Here is a tiny trained network, its code and every weight. The questions are about switching its units off for an input and a class, where a switched-off unit gives its printed mean instead of its output.

import numpy as np


def w(rows, s, z=0):
    codes = np.array(rows[::2]) - 128.0
    scale = np.full(codes.shape[1], s)
    scale[-1] = z or s
    return codes * scale


def norm(h):
    return h / np.sqrt((h * h).mean(-1, keepdims=True) + 1e-5)


def f(y):
    return np.maximum(y, 0)


def log_softmax(a):
    a = a - a.max(-1, keepdims=True)
    return a - np.log(np.exp(a).sum(-1, keepdims=True))


def net(x, mask):
    res = np.array(x, float).reshape(1, 3) / 4 @ E
    u = 0
    for l in range(2):
        y = f(norm(res) @ A[l][:, :-1].T + A[l][:, -1])
        res = res + np.where(mask[u : u + 9], y, B[l][:, -1]) @ B[l][:, :-1]
        u += 9
    return log_softmax(norm(res)[-1] @ U[:, :-1].T + U[:, -1])


A, B = {}, {}
E = w([
[175,86,86,171,254],'x0',
[86,191,155,174,166],'x1',
[45,91,71,58,131],'x2',
],0.0022)
A[0] = w([
[129,122,56,143,142,119],'0.n1',
[125,119,83,136,24,99],'0.n2',
[176,52,134,125,146,58],'0.n3',
[150,156,159,238,92,249],'0.n4',
[53,53,73,108,117,126],'0.n5',
[111,135,140,148,213,56],'0.n6',
[2,133,60,175,145,146],'0.n7',
[92,173,162,137,97,234],'0.n8',
[137,100,69,159,144,14],'0.n9',
],0.0051,0.0016)
B[0] = w([
[101,114,219,190,132,179],'0.n1',
[114,69,162,201,183,212],'0.n2',
[43,140,136,117,125,187],'0.n3',
[122,167,69,5,132,251],'0.n4',
[252,220,131,189,110,240],'0.n5',
[46,105,113,105,169,194],'0.n6',
[212,212,142,95,168,230],'0.n7',
[40,145,83,169,223,224],'0.n8',
[109,18,147,86,128,162],'0.n9',
],0.0035,0.003)
A[1] = w([
[141,152,254,202,134,238],'1.n1',
[181,4,155,156,72,199],'1.n2',
[160,94,111,124,86,71],'1.n3',
[44,86,177,106,147,11],'1.n4',
[72,136,126,182,36,118],'1.n5',
[132,156,99,142,226,185],'1.n6',
[129,110,102,242,171,254],'1.n7',
[46,189,227,138,67,129],'1.n8',
[156,207,101,121,97,133],'1.n9',
],0.0052,0.0011)
B[1] = w([
[86,113,3,25,114,166],'1.n1',
[79,228,133,162,182,190],'1.n2',
[146,158,141,138,176,148],'1.n3',
[161,133,61,98,76,150],'1.n4',
[122,71,141,139,181,163],'1.n5',
[153,102,145,154,59,254],'1.n6',
[70,101,149,105,82,191],'1.n7',
[156,47,154,162,149,191],'1.n8',
[216,62,123,155,127,190],'1.n9',
],0.0047,0.0045)
U = w([
[69,2,141,180,171,183],'0',
[255,137,123,154,125,186],'1',
[79,244,130,167,207,174],'2',
[108,148,64,63,59,127],'3',
[107,170,188,117,55,3],'4',
[98,160,190,83,85,4],'5',
],0.009,0.0052)

Each question gives the input, the list of numbers given to net, and the class t.
The units are the neurons (one row each of A and B). Each row of codes is followed by its name. A weight is (code - 128) times the scale printed after its matrix; where a second scale follows, it is the last column's (A, B and U).
mask holds one flag per neuron, layer by layer. A switched-off neuron (its flag False) gives its mean, the last column of its row in B, instead of its output. The means were averaged over made-up inputs and are rounded, as every weight is.
A unit's drop is (log p(t) with every unit on - log p(t) with that unit switched off) / (log p(t) with every unit on - log p(t) with every unit switched off).
The circuit of an input: a set's keep is (log p(t) with only the set's units on - log p(t) with every unit switched off) / (log p(t) with every unit on - log p(t) with every unit switched off). Starting from the 12 units with the biggest drops (on a tie, the unit counted first), units are removed one at a time, each time the one whose removal leaves the highest keep (on an exact tie, the one counted first), for as long as the keep stays at least 0.8.
circuit, biggest first: the units of the circuit, biggest drop first
top k neurons: the k neurons with the biggest drops, biggest first
k most important neurons of layer l: the k neurons of layer l with the biggest drops, biggest first
input [0,6,7], class 1: circuit, biggest first -> (0.n7, 1.n9, 0.n5)
input [-5,2,4], class 0: circuit, biggest first -> (1.n8)
input [-3,-8,6], class 2: 2 most important neurons of layer 1 -> (1.n2, 1.n6)
input [-4,2,8], class 1: circuit, biggest first -> (0.n7, 0.n5, 1.n9)
input [6,1,8], class 1: circuit, biggest first -> (0.n7, 0.n5, 1.n6)
input [5,0,6], class 1: circuit, biggest first -> (0.n5, 1.n6)
input [-5,-1,-3], class 0: 2 most important neurons of layer 0 -> (0.n7, 0.n5)
input [-3,7,-7], class 1: circuit, biggest first -> (0.n4, 1.n9, 1.n8)
input [-1,-5,1], class 2: top 2 neurons -> (1.n2, 0.n8)
input [5,-1,6], class 1: top 4 neurons -> (0.n5, 0.n7, 0.n2, 0.n8)
input [7,6,-4], class 0: 2 most important neurons of layer 0 -> (0.n7, 0.n5)
input [4,-7,6], class 2: 2 most important neurons of layer 0 -> (0.n8, 0.n4)
input [4,-7,7], class 1: 2 most important neurons of layer 0 -> (0.n5, 0.n2)
input [-8,-5,8], class 0: 2 most important neurons of layer 0 -> (0.n4, 0.n2)
input [-4,-3,-3], class 0: top neuron -> (1.n8)
input [-1,-7,5], class 2: top 3 neurons -> (1.n2, 0.n4, 0.n2)
input [-6,-3,5], class 0: top 2 neurons -> (0.n2, 0.n4)
input [0,3,-1], class 3: 2 most important neurons of layer 1 -> (1.n2, 1.n6)
input [2,-4,5], class 1: top 2 neurons -> (0.n5, 0.n8)
input [4,-6,-2], class 2: 3 most important neurons of layer 0 -> (0.n8, 0.n2, 0.n6)
